Each row of numbers belongs to one of the objects below and depends on some of the facts about them. Some rows are named. Which object is each other row?

There are 3 kinds of fact about the objects: Π, σ, Φ.
baflis	Π	b; bagur	Π	a; beku	Π	b; bogek	Π	a; bogo	Π	b; boker	Π	b; bosul	Π	a
bozum	Π	b; brabun	Π	b; braskil	Π	b; breka	Π	a; bremu	Π	a; brenir	Π	b; briba	Π	b
brina	Π	a; brokal	Π	a; brudral	Π	a; buklim	Π	b; buves	Π	b; debrir	Π	b; deflis	Π	a
detrirom	Π	b; detul	Π	b; drabrefli	Π	b; dradul	Π	b; dreber	Π	b; drebru	Π	a; drigam	Π	b
drikla	Π	a; drivu	Π	b; druzon	Π	a; dudre	Π	a; dutre	Π	b; fepli	Π	a; fesis	Π	a
fevam	Π	b; fikun	Π	a; flalos	Π	b; floflutos	Π	a; flozi	Π	a; fluklur	Π	b; genak	Π	a
gesten	Π	a; gregir	Π	b; greze	Π	a; gridor	Π	a; grigre	Π	b; grobu	Π	a; grusus	Π	a
grutraplem	Π	a; kamostan	Π	a; kasu	Π	b; kigram	Π	a; kledra	Π	a; kleflan	Π	b; klilon	Π	a
klipil	Π	b; klipla	Π	a; klubak	Π	a; klubrovu	Π	b; klugrese	Π	b; klume	Π	a; klutre	Π	b
kobru	Π	a; komu	Π	a; kosi	Π	a; kugi	Π	a; ledutrem	Π	a; liger	Π	a; lino	Π	a
lodeskir	Π	b; lotrun	Π	a; maguta	Π	b; mapler	Π	a; mitul	Π	a; moden	Π	b; muler	Π	b
nikasal	Π	a; nirun	Π	a; nise	Π	b; nopel	Π	a; nudo	Π	b; nuflo	Π	b; nuti	Π	b
pavi	Π	a; plapozel	Π	a; plave	Π	a; plestos	Π	a; pligan	Π	a; pligubu	Π	a; plizin	Π	a
ploske	Π	a; pludir	Π	b; pluflan	Π	b; plupir	Π	a; raska	Π	b; razis	Π	a; rego	Π	a
rezum	Π	b; ridren	Π	b; rikis	Π	a; roris	Π	b; rugu	Π	b; ruplastok	Π	a; saplal	Π	a
saral	Π	b; seklu	Π	b; sisel	Π	b; skastan	Π	a; skastos	Π	a; skistoplak	Π	a; skose	Π	a
skufudir	Π	a; soflom	Π	b; stala	Π	a; stefliple	Π	a; stinum	Π	a; stofamun	Π	a; stumon	Π	b
tebruk	Π	b; tebul	Π	b; tigi	Π	a; togrur	Π	b; tosir	Π	a; tova	Π	b; treklam	Π	a
trimar	Π	b; tropel	Π	b; trudram	Π	a; tududrel	Π	a; vefludror	Π	a; vegrim	Π	a; vepe	Π	b
veplipok	Π	b; vokel	Π	b; vuder	Π	a; vugo	Π	a; zegum	Π	b; zekles	Π	a; zelur	Π	a
zesko	Π	a; ziklerum	Π	b; zosus	Π	a; zustil	Π	b; bagur	σ	sisel; beku	σ	komu; bogo	σ	vuder
bogo	σ	deflis; brina	σ	mapler; detrirom	σ	klugrese; detrirom	σ	brokal; dradul	σ	klugrese; drigam	σ	kleflan; drikla	σ	skose
drivu	σ	komu; drivu	σ	stinum; drivu	σ	lodeskir; fesis	σ	zelur; fesis	σ	kigram; fevam	σ	greze; fevam	σ	nikasal
fevam	σ	bozum; flalos	σ	tududrel; floflutos	σ	deflis; fluklur	σ	fikun; fluklur	σ	grigre; genak	σ	ledutrem; genak	σ	nikasal
grusus	σ	brenir; grusus	σ	brudral; grusus	σ	druzon; kamostan	σ	klugrese; kamostan	σ	rugu; kasu	σ	dutre; kasu	σ	grutraplem
kasu	σ	bozum; klilon	σ	nirun; liger	σ	stofamun; lino	σ	kledra; lino	σ	pluflan; moden	σ	grigre; moden	σ	buklim
moden	σ	dudre; nise	σ	klugrese; nise	σ	ziklerum; nopel	σ	zelur; nudo	σ	stofamun; nudo	σ	tududrel; nudo	σ	kledra
nudo	σ	debrir; nuflo	σ	kugi; nuti	σ	komu; nuti	σ	zosus; nuti	σ	drabrefli; nuti	σ	rugu; pavi	σ	kleflan
pavi	σ	grutraplem; pavi	σ	muler; plapozel	σ	veplipok; plapozel	σ	ledutrem; pligan	σ	tududrel; pligan	σ	stefliple; plizin	σ	deflis
raska	σ	nikasal; raska	σ	rugu; rikis	σ	nirun; rikis	σ	vuder; roris	σ	stofamun; roris	σ	ridren; saplal	σ	mitul
saral	σ	maguta; skufudir	σ	kobru; soflom	σ	klubrovu; stumon	σ	gesten; tebul	σ	kleflan; tebul	σ	grutraplem; tebul	σ	buklim
tebul	σ	brokal; tebul	σ	detul; tigi	σ	muler; tigi	σ	bremu; tigi	σ	brabun; togrur	σ	skastos; tosir	σ	plestos
tova	σ	zelur; tova	σ	zesko; tova	σ	lotrun; trimar	σ	brenir; trimar	σ	druzon; tropel	σ	stinum; tropel	σ	kosi
tropel	σ	grobu; tropel	σ	breka; tropel	σ	vuder; vokel	σ	rezum; zekles	σ	vegrim; zekles	σ	klipil; zustil	σ	skose
zustil	σ	lotrun; baflis	Φ	nise; baflis	Φ	vefludror; baflis	Φ	zosus; baflis	Φ	braskil; baflis	Φ	maguta; baflis	Φ	sisel
baflis	Φ	skistoplak; baflis	Φ	vepe; beku	Φ	moden; bogek	Φ	braskil; bogek	Φ	mapler; bogek	Φ	ledutrem; boker	Φ	drabrefli
boker	Φ	maguta; boker	Φ	genak; bosul	Φ	kosi; bosul	Φ	kugi; bozum	Φ	fluklur; bozum	Φ	zekles; brenir	Φ	fepli
brenir	Φ	detul; brenir	Φ	lotrun; briba	Φ	pligan; briba	Φ	flalos; brina	Φ	drivu; brina	Φ	plapozel; brina	Φ	dradul
brokal	Φ	flozi; brokal	Φ	skose; brokal	Φ	flalos; buklim	Φ	pluflan; buves	Φ	drigam; buves	Φ	kosi; buves	Φ	deflis
debrir	Φ	klutre; detrirom	Φ	veplipok; detrirom	Φ	razis; detrirom	Φ	grobu; detrirom	Φ	plapozel; detrirom	Φ	skistoplak; dreber	Φ	rego
dreber	Φ	fepli; dreber	Φ	plave; dreber	Φ	ledutrem; drebru	Φ	nise; drebru	Φ	seklu; drebru	Φ	skistoplak; drebru	Φ	vuder
drikla	Φ	gesten; drikla	Φ	kosi; drikla	Φ	kledra; drikla	Φ	seklu; druzon	Φ	grusus; druzon	Φ	braskil; druzon	Φ	stefliple
druzon	Φ	tosir; floflutos	Φ	zosus; floflutos	Φ	plave; floflutos	Φ	tosir; floflutos	Φ	deflis; floflutos	Φ	ziklerum; gregir	Φ	flozi
gregir	Φ	roris; gregir	Φ	fesis; gregir	Φ	drabrefli; gregir	Φ	plave; greze	Φ	zelur; greze	Φ	zegum; gridor	Φ	sisel
gridor	Φ	tigi; gridor	Φ	vugo; grigre	Φ	klilon; grigre	Φ	stofamun; kamostan	Φ	kosi; kamostan	Φ	lino; kamostan	Φ	dradul
kamostan	Φ	skastan; kigram	Φ	vugo; kigram	Φ	tosir; kleflan	Φ	drabrefli; kleflan	Φ	brudral; kleflan	Φ	zesko; klipla	Φ	stofamun
klipla	Φ	fikun; klipla	Φ	bremu; klubak	Φ	skufudir; klubak	Φ	gesten; klubak	Φ	bagur; klume	Φ	fesis; klume	Φ	vefludror
mitul	Φ	kasu; mitul	Φ	kledra; mitul	Φ	bremu; mitul	Φ	ziklerum; nuti	Φ	mapler; pavi	Φ	fluklur; plizin	Φ	ruplastok
plizin	Φ	vokel; ploske	Φ	moden; ploske	Φ	treklam; ploske	Φ	kugi; ploske	Φ	skose; raska	Φ	nuflo; saplal	Φ	pligan
saplal	Φ	nudo; saral	Φ	veplipok; saral	Φ	liger; saral	Φ	ledutrem; saral	Φ	lotrun; skastos	Φ	pligubu; soflom	Φ	kasu
soflom	Φ	nuflo; soflom	Φ	zesko; soflom	Φ	dudre; stala	Φ	grutraplem; stala	Φ	detul; stinum	Φ	liger; tebruk	Φ	pludir
tebruk	Φ	vepe; tebul	Φ	vokel; togrur	Φ	braskil; togrur	Φ	tigi; togrur	Φ	plupir; tova	Φ	rego; tova	Φ	grobu
trimar	Φ	fikun; trimar	Φ	klutre; trimar	Φ	zegum; trimar	Φ	maguta; tropel	Φ	dutre; tropel	Φ	plave; trudram	Φ	vokel
vegrim	Φ	braskil; vegrim	Φ	vepe; vegrim	Φ	lodeskir; vegrim	Φ	detul

Some rows with their names:
[ -5 -10   9  -9 -14  -8  17 -28   6 -23   7 -27  -5  -6  -3  -1  -7 -14
   5  18 -30   6 -13  15 -24 -11]: gridor
[ -8   3  16 -10  -2 -15  13 -28 -15  17  11  -1 -21  -3  14  16  -8  -5
   4  18   2   3   5  -1 -10   2]: vugo
[  7   9  -2  12  12 -13 -31   2 -28  -2  14  42  32  -9  22  15 -20   4
   5  -6  25  -1  11   4  -1  -3]: bremu
[-14  -9   7  -3  -8  10  12 -15 -13  13   8 -10  -8   3  10   9  -7 -10
  -3  11  -1   0  -3  11 -12   6]: pludir
[ -3 -25   7 -18 -10  18  -3 -15  12 -25   1 -25  13   3  -7  -7  18  -6
 -15 -21  -3   4   0  13 -26   5]: boker
[ -4 -40  19 -50  21  -9 -25 -29  12   8   5  15   5  19  -6  18  17   3
  -9   8   1  -4  19   6  22  -1]: genak
[-35  24  19  11 -18 -24  28  37 -13  21  57  14 -20   2  12  12  -2   0
  45  -4  20  19 -29  -8 -43 -18]: stofamun
[  8   3  12  -8  10 -24  -1   2 -11  17 -10  -8 -11   9  19   7  -5   5
   3  -5  -1  -2   1   2   3  14]: bagur
[ 11  10  -2  13  -1   7  12   7  -7   0   7  -5  -3   4   5   6  -3   7
   5 -13 -10   9 -14   9  -4   0]: plestos
[-11 -17  17 -13  -5  13  11 -16 -24  13  10 -11 -10  -3  12  12  -5  -9
 -13   4  28  -6  16   1 -13  -1]: vefludror
[-11  31  22 -34  -5  -9  27  33  20  39  14  -3 -43  16  22  -5  10  24
  21 -15  25   0  21  -9 -14   1]: flalos
[-18  33  15  14  -8 -12  35  39   3  12  42   1 -23   0   5   2 -10  12
  49   0  -6  11 -32  -5 -30 -30]: tududrel
[  8 -10 -14  19  12 -14 -10  10  56 -25 -16 -19 -20  16   8  -3  12   0
  17 -31   0  -9  20   5  15  40]: zustil
[ -2  -2  -5  11   0  12  10 -11   8 -10  -5 -22   3  14 -11   0   9  -3
   9  14 -29  -6 -13  21 -14  -4]: stala
[ -1  -9   4  -3   7   3   1   2  -4 -11 -26 -43   8   7   0 -19  -3  -2
   6 -10 -21 -18 -16  14   2  15]: brina
[-29 -22  -4 -35  -8 -20 -15 -25  -1  37   4 -15   1 -37 -16 -28   6 -21
 -26  29  24  -4  19 -28   5  19]: nise
[-45   3  12  -2 -25  -8  32  27   7  -1  47 -27 -16   4   4  -6   8  -2
  36  -6   4  15 -32  -3 -52 -16]: debrir
[-15 -12 -29  -3 -25   7 -19  18   2 -10 -20   7 -11  19  10   2  25  17
 -17  13 -22  15   4  -2  -4  20]: rikis
[ 25   3  12 -19   9  28   3  -1   5  15 -10   5 -12   2  10   2   5  10
 -18 -31  36  -4  32  -4  12  -7]: flozi

Rows to name:
No name comes twice in this set of rows, the named rows included.
[-12  -5 -24  21 -32  22  -6  27  -2 -21  -7  21  -8  -1  -8   0  15   9
 -16  13 -15  32 -24 -19   0   0] => breka
[ 11  15 -22  22 -11  -3 -11   8  12   9  16  19  15 -39 -33 -24  -7 -10
 -15  11   9  26 -23 -30  24 -23] => klugrese
[ 30   5 -13  19  14   5 -18   3  15 -23  12  34  34  11  -7   5 -25   9
  18   8 -34  14 -17   6  28 -31] => bozum
[ 16   9  17  14  11 -22   1   3 -30  12 -10  14  -6  -7  22   4 -24  -1
  10 -13   8  -4 -11 -11   7  -8] => gesten
[ 14  10  13   9   2 -26   0   3   6 -23 -16 -17   1  -5   0 -12  -8   2
  12 -13 -24   2 -24   6  -3   0] => klubak
[ 17   5   0  18  -1  43  30 -22 -22   2  -2 -47   8   0 -20   3   9 -12
 -11   0 -26  -9 -37  36 -20 -12] => brenir
[-15 -25  15  -6  -6  12  11 -10 -45  21  -3 -16  -4  -3   8   3 -18 -16
   1   9  26 -23   2   1   2   9] => skistoplak
[ -1  30 -33   0  -8 -14 -22   7  13  33   5  -3  13  -5  23 -10  -5  16
 -18  -3   8  -9  27   2  -2  37] => fluklur
[ 17   8  -2 -14   0  10   8   2  32  -3 -17 -30  -3  14  10 -14  11  17
 -10 -25 -14   2   2  11  -7  16] => saplal
[ -7  21 -28  19   7  23 -16 -10 -16  21  25  36  32 -22   0   7 -29  -5
  -8  30  24 -10  26  -1  15 -13] => detul
[ 11  21 -27  27  13  21 -17  -1 -20  -1  25  52  42 -15   3   4 -39   0
   8  23   9  -5  16   5  23 -26] => grutraplem
[ -7 -17  -9  -3   9  27   3 -13   3 -10 -19 -41   9  22 -20  -4  17  -6
   8   8 -29 -27  -9  34  -8  14] => saral
[ 15  10  20   3 -10   6  39 -37 -18 -14   5 -41  -1 -17  -5  -2  -4 -16
  -9  17 -30   8 -35  26 -32 -17] => druzon

Now the same objects, written a new way:
Known rows:
[  9  10 -41   8  -7 -46   9  14  26 -23 -12  -5  17  10   7   7  -7  18
   9 -21  29  18   3  18 -26 -17]: flalos
[ 12 -10  -3 -33   9  -6 -34  -8  -6 -25   3  -3   8   9   1  19  -1   9
  -1  -2  20 -15  -5 -12 -25   7]: kamostan
[ -3  -8  -2 -20  13 -11  -7   0  -2 -33  -3 -10  10   8  -6  23   9  13
   8   0  35  -6   8   3 -16   9]: drigam
[  9   2 -15  30  -8 -31   9  -3  16  24 -12   1   6 -12  12   1  -3  24
  -5  -7 -36   4  -7  -6  12 -23]: ridren
[-22 -10   4  11  15   1   9   3  -5  32  -3   6  -5  -2 -10 -18  -3  -7
  -4   2   5 -16  -4 -20  20 -13]: grobu
[ -4  -5  -4   5   1   5   3 -12  -4  31  -7   2  -7   5  -9 -10  13   4
  -2   3 -27  -7   1  -7   9  -1]: klugrese
[ 12  -4  28  73  28  45  31  18  23  -9   5   9 -13  -8 -15  35   0 -29
  -3  21 -37   8 -18  11 -13  11]: sisel
[-13   3  32   6  -7 -22   4  13 -12 -54 -10  -1  19 -21   5   1  -2  16
 -23 -31  42  45  -3  36   2  14]: tosir
[-12  -6   1   5   9  -5  15  18   6   1  -5  -3   1  -1  -3  -6  -8  -8
   4  -2  23   0  11   6   6   0]: plave
[ -1   7  -9 -24  -2 -14 -13  -7  -4 -16   1  -2   8  24  -2   7  11   5
  -1   9  17   4   5   7 -11   5]: rikis
[ -7   1  -8  46  -8 -24  21   7  20  10 -11   2  14 -29   0   2  -3  29
   3 -10 -26  15   0 -22  10  -8]: stefliple
[-14  18  34 -52 -12   3 -56  21 -50 -18  -5  38  -8  -8  17   7 -19  24
 -25 -53  45  -1 -11  22  -3   6]: brina
[  3  10  -4 -29 -13 -22 -24 -15  -3 -13  -1   2   8  25   5  17  10   9
  -5  12   3  13   5   5 -13  10]: plizin
[ 22  -3 -20  50  64  -7 -15 -13   1 -41   0  -5   9  26  13  18  23 -24
 -12  46  19  25  -9  25  -5  22]: stumon
[  2  -3   8  16   1  26  18  -6  -4  14   9  -1  -4  -2  -9 -19  11 -22
   9   2 -25  -6 -15  15  13 -12]: zelur
[  4   8   4 -16  -3  -6  -3  -8   3 -24  -1  -7   1  20  -1  18   6 -10
  -3  14  14   8  -4  20 -21   8]: zustil
[ -9  -9   2   7   6   3  -5  -6  -3  33   3   9  -5   1  -7 -22 -10  -9
 -13   4 -16  -3   0 -25  15   0]: stinum
[-15  33 -37  23  24  33  -7  26 -33  25  -2  24 -22 -19  17 -21  10   8
  36  -2   0 -23  12 -10  45  -1]: maguta
[  9  -1  -7   6  -3  21 -11 -12  -5  22  14   0   2  -4  -6 -30  15 -10
   6  -4 -38 -10 -10  -5  16 -11]: greze

Name these rows:
No name comes twice in this set of rows, the named rows included.
[ 10  11  21  22 -13  33  22  39  19  34  -4  11 -27  -1   8  36 -22 -11
  11   0 -49 -29  10  18   0  -9] => brudral
[ 17   1  -4  -5  -6  11 -14   3   4  -4  16  -2   6  -1   9 -20  -5 -11
   4  -3  -7   2   6   3  -2   2] => boker
[ 29   0  30  34  36  12   7  14  21 -52  -2  -5  -7  16   2  74  -1 -17
  -1  28   4  -7 -16  40 -40   8] => bagur
[  5  -2 -13   2   6 -49  -4   4  15 -31 -13  -7  23  -6   9  40 -10  37
   3  -8  23  -3  -8   3 -18 -22] => lino
[ -5  10   0 -22   0  -7 -10  -1  -7 -27   6  -9  19  13  -1   4  17  -7
  16  11  21  -8   3  19  -1  -7] => klilon
[  4  -9 -21  -4   6   3   6   5   2  -2 -11  -4 -10   7  -2  -1   6  11
   1 -16  16  -2  -1  10 -12  -2] => treklam
[ 18 -15   0  -6   3   5 -17  -4   4  -8   6  -4   1 -11   3  13  -5  16
  -1  -8   0  -6   2 -11  -9   7] => buves
[  8  -9  14 -17  17 -10  -1 -17 -10 -46  -4 -13   3   0   4  18   7  -6
 -10   5  41  10  -9  19 -10  11] => skufudir
[ -7  29  25   6 -19  19   8  37  16 -24   0  18  -7   4 -10  64 -16   2
  19  10  -5  -9   7   7 -42   8] => grusus
[ 10 -10  14  21  -4  30   3  -7   5   9   8   1  -4 -17  -8  -7   0 -11
  -6   4 -31  10   3 -17  -2  17] => kigram
[  5   9  -1  -6 -11  -9  -8 -15  -1   7  -6   2  -6   9   5  11   9   7
 -10   7 -19  10  -1   3  -3   3] => trudram
[-14  15  -5  10  -3 -64   2  14  20 -24  -7   1  24   6   6  19 -23  16
  -2   2  27  13  -6  -5 -11 -21] => liger

The same objects again, as new rows of numbers:
Some rows with their names:
[ -6  12   0  -2   0 -11  -5  -3  -2  -5   0   5   0  -3  23   8   6  -8
 -11  -5  10   1  -1   3   1 -15  13   3  -8   2  -1   5  -9]: pluflan
[ -1  -2  34  14  -4   0  41   9  -3  31 -15  10   8  19   0  13   7 -10
 -10   0   8  -7 -20 -15 -27  28  -5  30  27 -23  12  18  20]: bosul
[ -7 -30   9  33   4 -18   5 -12  63 -11   6   6  -5  29 -88  -6  27  31
  16  42 -51   4  -3 -11  -9  29   4 -12  34  -9 -57 -20  42]: floflutos
[-15   3   1  -3   7 -15  -4  -7   8 -11  10  13  -4  22   8  12   6   2
 -11 -24   5  -3   2  16  -3 -11   8   4  -6   7  -4   7 -19]: vugo
[ -7  13   6 -11   3 -12  -2   3  12 -15   2   8   8  -1  25  -3  -2  -4
  -6 -12  12  -1   4   3   4 -10   6   0 -11  10  -5   2 -16]: lodeskir
[ -1 -19   1  30  27 -17 -30 -32  -3   1 -13  22   6  38  19   3   9  -2
   2  11 -12  -7  -7  18  -5 -29   9   2 -14   2 -29  -2 -19]: plave
[-16  -8  21  19  -4  10  16  -5   9  13   6   7  -9  27  -8  -8 -15   9
  -3 -26  -1 -14  -8   1   7  25  -6   7  31  -4  -4  10 -11]: gridor
[ 16   0 -50  -7  24  36 -22  20  -9  -3   5 -11  22  21 -21  37  46  -2
  13  -6   0  33  10  -8 -18  13 -17   1 -26  21  26  -5  17]: drigam
[ -4  14   3  -3   2 -13  -2   3  -1  -5  -1  10   6   2  20  11  10  -8
  -9  -3   9   2   1   1   2 -10  12   7  -8   6  -2   5  -7]: treklam
[-11   4   2   0   4 -13   8  -6   2  -3   4  -3  -4  -4  19   8  12  -9
 -15  -3   9   6  -9   5 -16 -12  24  17  -9   2   8   8  -7]: kledra
[ -9   3  22  15  -4  17  15   5   2  16 -12   4   3   2  12 -30 -14   1
   5  -4   8  -7 -15 -22  23  22  -7   1  22  -2  -1   7   2]: stala
[ 16   0 -29 -16   6  11  -9  12  -5  -8   9 -13   8  -9 -14  17  16  -6
   7   9  -4  17   8  -6 -18   0  -7   0 -18   2  16  -8  13]: moden
[-13  18   0  -9   9   1   3  12   1 -13  -5   7  17   0  32 -14  10  -3
   5 -11  12  12  -4 -18  22  -4   0  -5 -15  21  -1   3 -10]: detul
[ -2 -23 -41   0   1   6   0 -19  -5  -9  18 -51 -21 -35  -8 -20   6  -7
   2  22  -6  20 -18  12 -27 -18  36  14 -24  -5  18 -11   2]: flalos
[ 32 -31  17 -14 -15  15  12  14  13   7  -9 -10  20  -2 -24 -32 -64   5
  23  17   0  -6  14   4 -17  24 -33  -7   7 -13   2 -19  -4]: nuti
[  0  -3 -31 -19   9  14  -9  10   4 -21  19 -16   5  14 -24  10   9   7
  10 -15  -5  16  11   9  -8   4 -14  -6 -17  17  10  -6  -5]: tigi
[ 15   5  13 -15  -1 -20 -10   5  14  -8   1  15  12  -4  23   1 -26 -10
  -7   1  20  -4  11  11 -17  -9   0  -1 -10   3  -9  -1 -21]: komu
[ -6  13   0  -2   5  -8  -6   0   1  -5   0  11   3   1  22   9  11  -4
  -8  -7   7   2   0   2   3 -13  10   3  -7   7  -2   6  -9]: brabun
[-16   5   1  -3   8 -12   1  -9   4 -11   7  -1  -1   6  18   2   7  -3
 -10 -15   7   2  -5  13   1 -15  18   6 -10   5  -1   7 -17]: stefliple

Name these rows:
No name comes twice in this set of rows, the named rows included.
[ -9  18   5  -3   0 -24   2   3  28 -19   4  15   3  -6   2   9  16   0
  -9   6   2   6   6  -5   3  -5  19  -3  -2   9 -22   3   4] => vuder
[ 18 -17  -9  16 -12  22  -2  -6  -8  18   8 -15 -15  -8 -36  -5 -16   2
  13  16 -11  -6   3  -6  -6  19 -11  -7  22 -14   6  -9  16] => soflom
[  0   2  10  28   0  23   4   0  -5  24 -10   8  -2  13   3  -1  -3  -1
   0  -8   7  -5  -9 -16  15  25  -3   5  27  -2   2   8   8] => buklim
[ -4  -1  22  19   4  18  10   0  -3  16 -20   5   7  -1  18 -38 -13  -2
  17   8   7  -8 -22 -28  22  20 -16  -2  16  -3  -6   2   3] => brenir
[-16  10   6  -9  10  -6   5   4   7 -15  -1   5  12   4  24 -14   5  -2
   3 -14   9   4  -5  -4  10 -11   0  -2 -15  11  -4   4 -16] => mapler
[-15   1 -16   8  -5  -1   4 -19  -3  -4  17 -24 -24 -26  20  -9   5 -11
 -18  -2  14  11 -17  10  -6 -16  48  18  -8   5  13   5 -12] => stofamun
[ -1  -1  18   7  11  22  -1 -11  27  34 -61   8  -9 -24 -15   2  -9  35
 -26 -17  15 -19 -27  23  23  10 -19  -8  31  -6   9  40   9] => trudram
[-21  -2  21  13 -11  14  21   1  10   5  16   1 -13  23  -6 -19 -20   9
   3 -31   7 -14  -7  -4  23  32  -6   1  33   2  -3   4 -17] => baflis
[ 16  -3 -24 -12  -2   0 -16  -2  -8 -12  14 -14  -6 -15 -14   7   1  -1
   7  14  -6   6  13   3 -12  -8   1  -9 -14   1   4 -13   3] => nuflo
[  1   5  15  25 -12  19   5   0  -6  24   1   8 -10   0   1  -1  -9  -4
  -2  -5   8 -11  -5 -12  13  24   0   3  32  -6   2   6   5] => grigre
[ -5   4   6  -5   6 -14  -6  -5   8  -9   4  14   4  17  13   6  -2  -3
 -10 -13   8  -2   5  16  -3 -12   7   1  -7   6  -9   3 -18] => zosus
[ -2  15   3   0   6 -11  -7   0   1  -7  -5  11   6  -5  28   1   8  -4
  -3   4   9   2  -1  -5   4 -14  10   0 -11   6  -9   3  -5] => grobu
[ 23 -39   2  31   9   9 -15 -18  16  11  -7  -1   1  18 -42 -16 -13   9
  22  36 -25  -6  -8  -1 -16  16 -17  -8  15 -13 -26 -13  13] => tropel

